Here is a tiny trained network, its code and every weight. The questions are about switching its units off for an input and a class, where a switched-off unit gives its printed mean instead of its output.

import numpy as np


def w(rows, s, z=0):
    codes = np.array(rows[::2]) - 128.0
    scale = np.full(codes.shape[1], s)
    scale[-1] = z or s
    return codes * scale


def norm(h):
    return h / np.sqrt((h * h).mean(-1, keepdims=True) + 1e-5)


def f(y):
    return np.maximum(y, 0)


def log_softmax(a):
    a = a - a.max(-1, keepdims=True)
    return a - np.log(np.exp(a).sum(-1, keepdims=True))


def net(x, mask):
    res = np.array(x, float).reshape(1, 8) / 4 @ E
    u = 0
    for l in range(3):
        y = f(norm(res) @ A[l][:, :-1].T + A[l][:, -1])
        res = res + np.where(mask[u : u + 5], y, B[l][:, -1]) @ B[l][:, :-1]
        u += 5
    return log_softmax(norm(res)[-1] @ U[:, :-1].T + U[:, -1])


A, B = {}, {}
E = w([
[102,123,74,102],'x0',
[160,80,252,34],'x1',
[141,238,209,40],'x2',
[114,95,205,75],'x3',
[7,117,82,145],'x4',
[95,191,151,255],'x5',
[112,161,197,64],'x6',
[109,144,52,111],'x7',
],0.0024)
A[0] = w([
[80,3,94,86,254],'L0N0',
[24,142,168,128,113],'L0N1',
[154,19,164,101,56],'L0N2',
[185,47,217,134,135],'L0N3',
[116,183,96,164,54],'L0N4',
],0.0046,0.0012)
B[0] = w([
[77,105,236,121,252],'L0N0',
[220,156,128,189,180],'L0N1',
[252,135,183,63,198],'L0N2',
[62,36,147,26,229],'L0N3',
[122,61,77,75,166],'L0N4',
],0.004,0.0029)
A[1] = w([
[107,150,150,21,241],'L1N0',
[182,222,129,155,254],'L1N1',
[168,254,80,76,247],'L1N2',
[203,115,110,138,172],'L1N3',
[70,100,106,143,93],'L1N4',
],0.0054,0.0013)
B[1] = w([
[143,53,53,212,254],'L1N0',
[83,46,151,113,189],'L1N1',
[92,2,173,120,199],'L1N2',
[38,141,175,77,169],'L1N3',
[129,197,184,123,169],'L1N4',
],0.0035)
A[2] = w([
[36,111,44,173,229],'L2N0',
[188,46,107,92,147],'L2N1',
[132,220,191,84,130],'L2N2',
[127,87,254,162,251],'L2N3',
[53,137,202,138,201],'L2N4',
],0.0069,0.0017)
B[2] = w([
[253,87,95,175,216],'L2N0',
[160,33,241,84,205],'L2N1',
[34,194,54,249,141],'L2N2',
[7,171,111,117,254],'L2N3',
[38,72,112,144,192],'L2N4',
],0.0042,0.0069)
U = w([
[204,247,125,86,3],'0',
[58,165,135,162,108],'1',
[108,67,210,61,197],'2',
[227,123,38,197,166],'3',
],0.011,0.0064)

Each question gives the input, the list of numbers given to net, and the class t.
The units are the neurons (one row each of A and B). Each row of codes is followed by its name. A weight is (code - 128) times the scale printed after its matrix; where a second scale follows, it is the last column's (A, B and U).
mask holds one flag per neuron, layer by layer. A switched-off neuron (its flag False) gives its mean, the last column of its row in B, instead of its output. The means were averaged over made-up inputs and are rounded, as every weight is.
A unit's drop is (log p(t) with every unit on - log p(t) with that unit switched off) / (log p(t) with every unit on - log p(t) with every unit switched off).
The circuit of an input: a set's keep is (log p(t) with only the set's units on - log p(t) with every unit switched off) / (log p(t) with every unit on - log p(t) with every unit switched off). Starting from the 12 units with the biggest drops (on a tie, the unit counted first), units are removed one at a time, each time the one whose removal leaves the highest keep (on an exact tie, the one counted first), for as long as the keep stays at least 0.8.
units of the circuit, in order: the units of the circuit, biggest drop first
most important unit: the unit with the biggest drop
top k neurons: the k neurons with the biggest drops, biggest first
k most important neurons of layer l: the k neurons of layer l with the biggest drops, biggest first
drop when u is switched off: that unit's drop, to one decimal
input [-3,-4,4,0,1,0,1,-7], class 1: 2 most important neurons of layer 2 -> L2N3, L2N1
input [6,-5,-2,8,7,7,2,6], class 3: 2 most important neurons of layer 2 -> L2N0, L2N3
input [8,2,-1,1,6,-1,4,-1], class 1: most important unit -> L0N0
input [-2,-3,7,-7,4,-8,2,5], class 3: units of the circuit, in order -> L1N0, L2N3
input [8,-1,8,8,6,-2,4,0], class 1: units of the circuit, in order -> L2N1, L2N2
input [1,-6,7,-7,-3,-7,-6,0], class 2: top 2 neurons -> L1N2, L2N1
input [4,1,4,-3,-2,4,3,-7], class 1: top 2 neurons -> L2N3, L2N1
input [2,-3,-1,7,4,-2,-1,2], class 1: 3 most important neurons of layer 0 -> L0N0, L0N3, L0N1
input [2,-2,8,-8,7,8,-3,2], class 3: top 2 neurons -> L2N0, L2N3
input [0,4,-1,7,7,6,-1,7], class 1: 2 most important neurons of layer 0 -> L0N1, L0N3
input [1,-5,5,-8,6,8,-3,-2], class 3: 2 most important neurons of layer 2 -> L2N0, L2N3
input [-8,-7,4,-3,6,5,-2,-1], class 3: 2 most important neurons of layer 2 -> L2N0, L2N3
input [-4,-6,4,3,3,-1,2,8], class 3: top 2 neurons -> L2N0, L0N2
input [-2,2,4,-3,1,8,8,1], class 1: units of the circuit, in order -> L2N2
input [5,-4,0,4,3,-3,-2,7], class 3: drop when L2N0 is switched off -> 0.2
